Here is a tiny trained network, its code and every weight. The questions are about switching its units off for an input and a target symbol, where a switched-off unit gives its printed mean instead of its output.

import numpy as np


def w(rows, s, z=0):
    codes = np.array(rows[::2]) - 128.0
    scale = np.full(codes.shape[1], s)
    scale[-1] = z or s
    return codes * scale


def norm(h):
    return h / np.sqrt((h * h).mean(-1, keepdims=True) + 1e-5)


def f(y):
    return y / 2 * (1 + np.tanh(0.7978845608 * (y + 0.044715 * y**3)))


def softmax(a):
    e = np.exp(a - a.max(-1, keepdims=True))
    return e / e.sum(-1, keepdims=True)


def log_softmax(a):
    a = a - a.max(-1, keepdims=True)
    return a - np.log(np.exp(a).sum(-1, keepdims=True))


def net(x, mask):
    ids = ['αβδηθλμξπστφψω'.index(c) for c in x.split()]
    T = len(ids)
    res = E[ids] + P[:T]
    u = 0
    for l in range(3):
        q, k, v = (norm(res) @ M[l].T for M in (Q, K, V))
        z = softmax(np.where(np.tri(T) > 0, q @ k.T / 2**0.5, -1e9)) @ v
        res = res + np.where(mask[u], z, O[l][:, -1]) @ O[l][:, :-1]
        u += 1
        y = f(norm(res) @ A[l][:, :-1].T + A[l][:, -1])
        res = res + np.where(mask[u : u + 4], y, B[l][:, -1]) @ B[l][:, :-1]
        u += 4
    return log_softmax(norm(res)[-1] @ U[:, :-1].T + U[:, -1])


Q, K, V, O, A, B = {}, {}, {}, {}, {}, {}
E = w([
[141,131,89],'α',
[142,127,158],'β',
[211,140,100],'δ',
[112,99,88],'η',
[161,90,130],'θ',
[131,254,163],'λ',
[141,140,135],'μ',
[120,88,153],'ξ',
[94,136,51],'π',
[174,16,97],'σ',
[141,121,143],'τ',
[199,153,88],'φ',
[141,194,183],'ψ',
[69,124,158],'ω',
],0.029)
P = w([
[152,3,62],'0',
[147,121,59],'1',
[139,146,72],'2',
[154,160,147],'3',
[144,143,101],'4',
[117,171,44],'5',
],0.0061)
Q[0] = w([
[67,118,90],'L0H0',
[7,183,88],'L0H0',
],0.018)
K[0] = w([
[16,196,196],'L0H0',
[6,200,138],'L0H0',
],0.013)
V[0] = w([
[148,169,146],'L0H0',
[12,108,178],'L0H0',
],0.011)
O[0] = w([
[102,194,112,108],'L0H0',
[121,162,254,3],'L0H0',
],0.008,0.0039)
A[0] = w([
[91,121,129,39],'L0N0',
[63,75,176,68],'L0N1',
[171,115,169,5],'L0N2',
[3,127,167,80],'L0N3',
],0.022,0.0028)
B[0] = w([
[232,208,141,97],'L0N0',
[252,74,121,208],'L0N1',
[141,91,87,143],'L0N2',
[153,202,230,251],'L0N3',
],0.018,0.003)
Q[1] = w([
[255,110,190],'L1H0',
[108,63,171],'L1H0',
],0.015)
K[1] = w([
[83,120,10],'L1H0',
[131,225,56],'L1H0',
],0.012)
V[1] = w([
[174,189,165],'L1H0',
[153,62,253],'L1H0',
],0.011)
O[1] = w([
[100,60,130,125],'L1H0',
[158,76,254,5],'L1H0',
],0.0096,0.0016)
A[1] = w([
[85,64,143,251],'L1N0',
[122,51,8,121],'L1N1',
[184,121,174,244],'L1N2',
[121,138,181,70],'L1N3',
],0.014,0.0027)
B[1] = w([
[138,252,119,154],'L1N0',
[118,191,183,254],'L1N1',
[112,207,78,169],'L1N2',
[156,104,49,139],'L1N3',
],0.012,0.0099)
Q[2] = w([
[163,121,125],'L2H0',
[208,6,56],'L2H0',
],0.017)
K[2] = w([
[145,165,159],'L2H0',
[212,252,104],'L2H0',
],0.016)
V[2] = w([
[149,126,196],'L2H0',
[33,6,214],'L2H0',
],0.013)
O[2] = w([
[178,83,219,120],'L2H0',
[219,251,89,9],'L2H0',
],0.013)
A[2] = w([
[211,26,42,37],'L2N0',
[91,145,76,74],'L2N1',
[179,6,31,252],'L2N2',
[109,203,138,112],'L2N3',
],0.018,0.003)
B[2] = w([
[185,199,80,164],'L2N0',
[163,172,98,186],'L2N1',
[254,108,84,253],'L2N2',
[86,148,153,198],'L2N3',
],0.022,0.0064)
U = w([
[222,108,56,255],'α',
[166,37,123,157],'β',
[130,87,69,62],'δ',
[107,85,126,52],'η',
[100,89,125,37],'θ',
[40,118,52,75],'λ',
[92,92,52,50],'μ',
[145,160,143,22],'ξ',
[97,131,57,49],'π',
[48,112,154,113],'σ',
[81,103,132,91],'τ',
[87,108,44,73],'φ',
[78,248,79,181],'ψ',
[195,193,228,118],'ω',
],0.014,0.0064)

Each question gives the input, a string of symbols that net reads in full, and the target symbol t.
The units are the heads (2 rows each of Q, K, V and O) and the neurons (one row each of A and B). Each row of codes is followed by its name. A weight is (code - 128) times the scale printed after its matrix; where a second scale follows, it is the last column's (O, A, B and U).
mask holds one flag per unit, layer by layer, with each layer's heads first. A switched-off unit (its flag False) gives its mean, the last column of its rows in O or B, instead of its output. The means were averaged over made-up inputs and are rounded, as every weight is.
A unit's drop is (log p(t) with every unit on - log p(t) with that unit switched off) / (log p(t) with every unit on - log p(t) with every unit switched off).
The circuit of an input: a set's keep is (log p(t) with only the set's units on - log p(t) with every unit switched off) / (log p(t) with every unit on - log p(t) with every unit switched off). Starting from the 12 units with the biggest drops (on a tie, the unit counted first), units are removed one at a time, each time the one whose removal leaves the highest keep (on an exact tie, the one counted first), for as long as the keep stays at least 0.8.
units of the circuit, in order: the units of the circuit, biggest drop first
most important unit: the unit with the biggest drop
top k neurons: the k neurons with the biggest drops, biggest first
k most important neurons of layer l: the k neurons of layer l with the biggest drops, biggest first
drop of u: that unit's drop, to one decimal
input ψ λ ψ π, target ψ: units of the circuit, in order -> (L1H0; L1N1; L1N0)
input ψ σ λ η ψ π, target ψ: most important unit -> L1H0
input ψ σ λ φ μ, target ψ: top 4 neurons -> (L0N3; L0N1; L1N1; L1N2)
input ξ ψ σ η, target ψ: top 2 neurons -> (L0N1; L2N2)
input ψ ψ ψ, target ψ: top 2 neurons -> (L0N1; L0N3)
input σ ψ λ λ α, target σ: top 2 neurons -> (L1N1; L0N3)
input ψ ψ ω μ, target ψ: 2 most important neurons of layer 1 -> (L1N0; L1N2)
input ψ λ η, target ψ: 2 most important neurons of layer 0 -> (L0N1; L0N3)
input σ η ξ σ ψ, target σ: units of the circuit, in order -> (L2N2; L1N1; L0N3)
input β σ σ ψ, target β: 2 most important neurons of layer 1 -> (L1N0; L1N1)
input ψ φ ω λ λ β, target ψ: top 4 neurons -> (L0N3; L0N1; L1N0; L1N1)
input ψ ω ψ λ θ, target ψ: top 4 neurons -> (L1N1; L0N1; L1N0; L0N3)
input ψ σ σ ξ, target α: units of the circuit, in order -> (L0N1; L2N0)
input σ σ ψ σ β, target σ: most important unit -> L0N3
input ψ ψ σ ψ ψ, target ψ: top 2 neurons -> (L0N3; L1N2)
input ψ β σ ψ μ τ, target ψ: units of the circuit, in order -> (L0N1; L1N1; L0H0)
input ψ ξ ω ψ δ α, target ψ: 3 most important neurons of layer 1 -> (L1N2; L1N0; L1N1)
input τ λ σ λ, target σ: 3 most important neurons of layer 1 -> (L1N0; L1N1; L1N3)
input σ η ψ, target σ: units of the circuit, in order -> (L2N2; L1N0; L1N1)
input λ σ ω ω, target ω: 2 most important neurons of layer 0 -> (L0N3; L0N1)
input ψ ψ σ σ ψ θ, target ψ: top 3 neurons -> (L1N1; L0N1; L0N3)
input σ ω τ β, target σ: top 3 neurons -> (L1N1; L1N0; L2N2)
input σ ψ ψ ξ, target α: top neuron -> (L0N1)
input ψ ψ α, target ψ: top 2 neurons -> (L1N1; L0N1)
input β λ β λ σ λ, target σ: top 3 neurons -> (L1N0; L1N1; L0N1)
input σ ψ π ψ ω, target ω: drop of L0N3 -> 1.3
